Below is a small trained network, with its code and all its weights. Each question gives an input and a class and asks what happens when units are switched off, that is, made to give their printed mean instead of their output.

import numpy as np


def w(rows, s, z=0):
    codes = np.array(rows[::2]) - 128.0
    scale = np.full(codes.shape[1], s)
    scale[-1] = z or s
    return codes * scale


def f(y):
    return np.maximum(y, 0)


def log_softmax(a):
    a = a - a.max(-1, keepdims=True)
    return a - np.log(np.exp(a).sum(-1, keepdims=True))


def net(x, mask):
    res = np.array(x, float).reshape(1, 6) / 4 @ E
    y = f(res @ A[0][:, :-1].T + A[0][:, -1])
    res = res + np.where(mask, y, B[0][:, -1]) @ B[0][:, :-1]
    return log_softmax(res[-1] @ U[:, :-1].T + U[:, -1])


A, B = {}, {}
E = w([
[46,140,212,1],'x0',
[136,127,136,134],'x1',
[90,175,117,114],'x2',
[20,37,194,218],'x3',
[148,136,175,142],'x4',
[70,161,53,104],'x5',
],0.0073)
A[0] = w([
[149,154,85,199,84],'N1',
[50,100,144,65,138],'N2',
[89,107,186,190,194],'N3',
[218,147,109,107,58],'N4',
[149,152,148,184,150],'N5',
[82,62,166,171,80],'N6',
[174,209,160,127,135],'N7',
[5,135,128,195,130],'N8',
[106,108,169,82,42],'N9',
[79,78,150,161,6],'N10',
[117,150,106,158,127],'N11',
[116,131,92,192,80],'N12',
],0.014,0.0023)
B[0] = w([
[27,175,254,178,202],'N1',
[100,95,219,153,226],'N2',
[177,175,65,112,236],'N3',
[132,163,90,161,197],'N4',
[141,90,190,125,172],'N5',
[133,160,80,110,235],'N6',
[163,160,90,175,183],'N7',
[126,175,22,130,254],'N8',
[112,178,186,158,179],'N9',
[133,203,99,133,206],'N10',
[36,72,199,132,158],'N11',
[89,85,154,232,188],'N12',
],0.0074,0.0099)
U = w([
[216,143,33,45,40],'0',
[94,37,254,93,50],'1',
[167,35,118,55,254],'2',
],0.0097,0.0068)

Each question gives the input, the list of numbers given to net, and the class t.
The units are the neurons (one row each of A and B). Each row of codes is followed by its name. A weight is (code - 128) times the scale printed after its matrix; where a second scale follows, it is the last column's (A, B and U).
mask holds one flag per neuron, in row order. A switched-off neuron (its flag False) gives its mean, the last column of its row in B, instead of its output. The means were averaged over made-up inputs and are rounded, as every weight is.
A unit's drop is (log p(t) with every unit on - log p(t) with that unit switched off) / (log p(t) with every unit on - log p(t) with every unit switched off).
The circuit of an input: a set's keep is (log p(t) with only the set's units on - log p(t) with every unit switched off) / (log p(t) with every unit on - log p(t) with every unit switched off). Starting from all 12 units, units are removed one at a time, each time the one whose removal leaves the highest keep (on an exact tie, the one counted first), for as long as the keep stays at least 0.8.
circuit, biggest first: the units of the circuit, biggest drop first
k most important neurons: the k neurons with the biggest drops, biggest first
drop of u: that unit's drop, to one decimal
input [-8,3,-4,4,-1,-3], class 1: circuit, biggest first -> (N1)
input [6,-8,-7,6,-8,-5], class 0: circuit, biggest first -> (N3, N6)
input [-6,2,-1,-5,1,5], class 1: circuit, biggest first -> (N1, N8)
input [6,-3,5,-4,3,4], class 1: 2 most important neurons -> (N2, N8)
input [-7,3,2,7,4,3], class 0: 3 most important neurons -> (N8, N3, N2)
input [3,8,4,-3,2,8], class 2: circuit, biggest first -> (N1, N8, N3, N10)
input [0,2,5,3,-6,-3], class 0: circuit, biggest first -> (N1, N8)
input [8,2,3,-6,0,5], class 1: 2 most important neurons -> (N2, N8)
input [-8,-4,3,4,-5,3], class 1: 3 most important neurons -> (N1, N12, N11)
input [-7,-7,5,-4,-2,-6], class 1: circuit, biggest first -> (N1, N8)
input [-5,7,-7,-3,2,1], class 1: 2 most important neurons -> (N1, N8)
input [5,3,8,5,-3,1], class 0: 2 most important neurons -> (N8, N1)
input [-4,4,-7,4,7,-3], class 0: 2 most important neurons -> (N3, N2)
input [6,8,8,7,-5,5], class 0: circuit, biggest first -> (N8)
input [-7,-5,-6,2,-6,-3], class 1: drop of N1 -> 0.3
input [-7,7,0,-6,-5,-8], class 2: drop of N8 -> 0.3
input [-8,5,-4,3,1,8], class 1: drop of N4 -> 0.0
